Below is a small trained network, with its code and all its weights. Each question gives an input and a class and asks what happens when units are switched off, that is, made to give their printed mean instead of their output.

import numpy as np


def w(rows, s, z=0):
    codes = np.array(rows[::2]) - 128.0
    scale = np.full(codes.shape[1], s)
    scale[-1] = z or s
    return codes * scale


def norm(h):
    return h / np.sqrt((h * h).mean(-1, keepdims=True) + 1e-5)


def f(y):
    return y / 2 * (1 + np.tanh(0.7978845608 * (y + 0.044715 * y**3)))


def log_softmax(a):
    a = a - a.max(-1, keepdims=True)
    return a - np.log(np.exp(a).sum(-1, keepdims=True))


def net(x, mask):
    res = np.array(x, float).reshape(1, 5) / 4 @ E
    u = 0
    for l in range(4):
        y = f(norm(res) @ A[l][:, :-1].T + A[l][:, -1])
        res = res + np.where(mask[u : u + 3], y, B[l][:, -1]) @ B[l][:, :-1]
        u += 3
    return log_softmax(norm(res)[-1] @ U[:, :-1].T + U[:, -1])


A, B = {}, {}
E = w([
[240,111,104,42],'x0',
[59,136,160,58],'x1',
[183,112,3,126],'x2',
[122,207,81,176],'x3',
[233,51,148,162],'x4',
],0.0067)
A[0] = w([
[167,202,193,187,188],'0.n1',
[147,118,185,129,2],'0.n2',
[16,2,62,246,55],'0.n3',
],0.0075,0.0023)
B[0] = w([
[61,117,124,220,253],'0.n1',
[109,144,131,192,109],'0.n2',
[240,255,133,249,254],'0.n3',
],0.0087,0.0023)
A[1] = w([
[108,203,2,103,147],'1.n1',
[124,33,159,185,5],'1.n2',
[150,29,176,188,6],'1.n3',
],0.0096,0.0024)
B[1] = w([
[23,168,2,245,252],'1.n1',
[84,126,32,152,149],'1.n2',
[22,65,39,87,171],'1.n3',
],0.0056,0.0043)
A[2] = w([
[172,8,125,120,47],'2.n1',
[94,107,210,105,255],'2.n2',
[170,99,57,131,196],'2.n3',
],0.011,0.0024)
B[2] = w([
[167,7,90,149,224],'2.n1',
[58,151,145,145,246],'2.n2',
[99,119,166,63,253],'2.n3',
],0.016,0.0032)
A[3] = w([
[179,224,255,154,87],'3.n1',
[51,210,103,168,62],'3.n2',
[104,171,123,247,251],'3.n3',
],0.0059,0.0019)
B[3] = w([
[170,98,59,94,148],'3.n1',
[189,12,105,83,214],'3.n2',
[45,2,61,134,254],'3.n3',
],0.0085,0.0052)
U = w([
[184,178,196,147,1],'0',
[96,182,57,47,144],'1',
[180,180,151,128,30],'2',
[48,113,33,227,204],'3',
[198,7,104,87,173],'4',
[211,165,100,248,80],'5',
[34,165,235,113,164],'6',
[157,152,122,70,88],'7',
],0.015,0.008)

Each question gives the input, the list of numbers given to net, and the class t.
The units are the neurons (one row each of A and B). Each row of codes is followed by its name. A weight is (code - 128) times the scale printed after its matrix; where a second scale follows, it is the last column's (A, B and U).
mask holds one flag per neuron, layer by layer. A switched-off neuron (its flag False) gives its mean, the last column of its row in B, instead of its output. The means were averaged over made-up inputs and are rounded, as every weight is.
A unit's drop is (log p(t) with every unit on - log p(t) with that unit switched off) / (log p(t) with every unit on - log p(t) with every unit switched off).
The circuit of an input: a set's keep is (log p(t) with only the set's units on - log p(t) with every unit switched off) / (log p(t) with every unit on - log p(t) with every unit switched off). Starting from all 12 units, units are removed one at a time, each time the one whose removal leaves the highest keep (on an exact tie, the one counted first), for as long as the keep stays at least 0.8.
circuit, biggest first: the units of the circuit, biggest drop first
unit that matters most: the unit with the biggest drop
top k neurons: the k neurons with the biggest drops, biggest first
top k neurons in layer l: the k neurons of layer l with the biggest drops, biggest first
drop of u: that unit's drop, to one decimal
input [1,7,8,-8,-6], class 1: circuit, biggest first => [3.n3; 2.n1]
input [8,-1,-1,3,-3], class 7: unit that matters most => 3.n3
input [5,2,7,3,-2], class 1: top 4 neurons => [2.n3; 0.n1; 3.n3; 2.n1]
input [-3,-3,-2,0,1], class 5: top 2 neurons in layer 2 => [2.n2; 2.n3]
input [4,7,-5,-2,4], class 6: top 2 neurons in layer 3 => [3.n3; 3.n2]
input [5,1,-4,-5,-1], class 6: top 2 neurons in layer 3 => [3.n2; 3.n3]
input [-8,-8,3,3,8], class 5: top 2 neurons => [0.n3; 2.n2]
input [-7,0,5,-2,-2], class 5: drop of 1.n3 => 0.1
input [3,0,-3,-8,-5], class 6: drop of 3.n3 => 0.1
input [-6,-3,5,-6,0], class 5: drop of 0.n2 => 0.0
input [-1,3,-1,-2,-1], class 6: drop of 1.n1 => 0.3
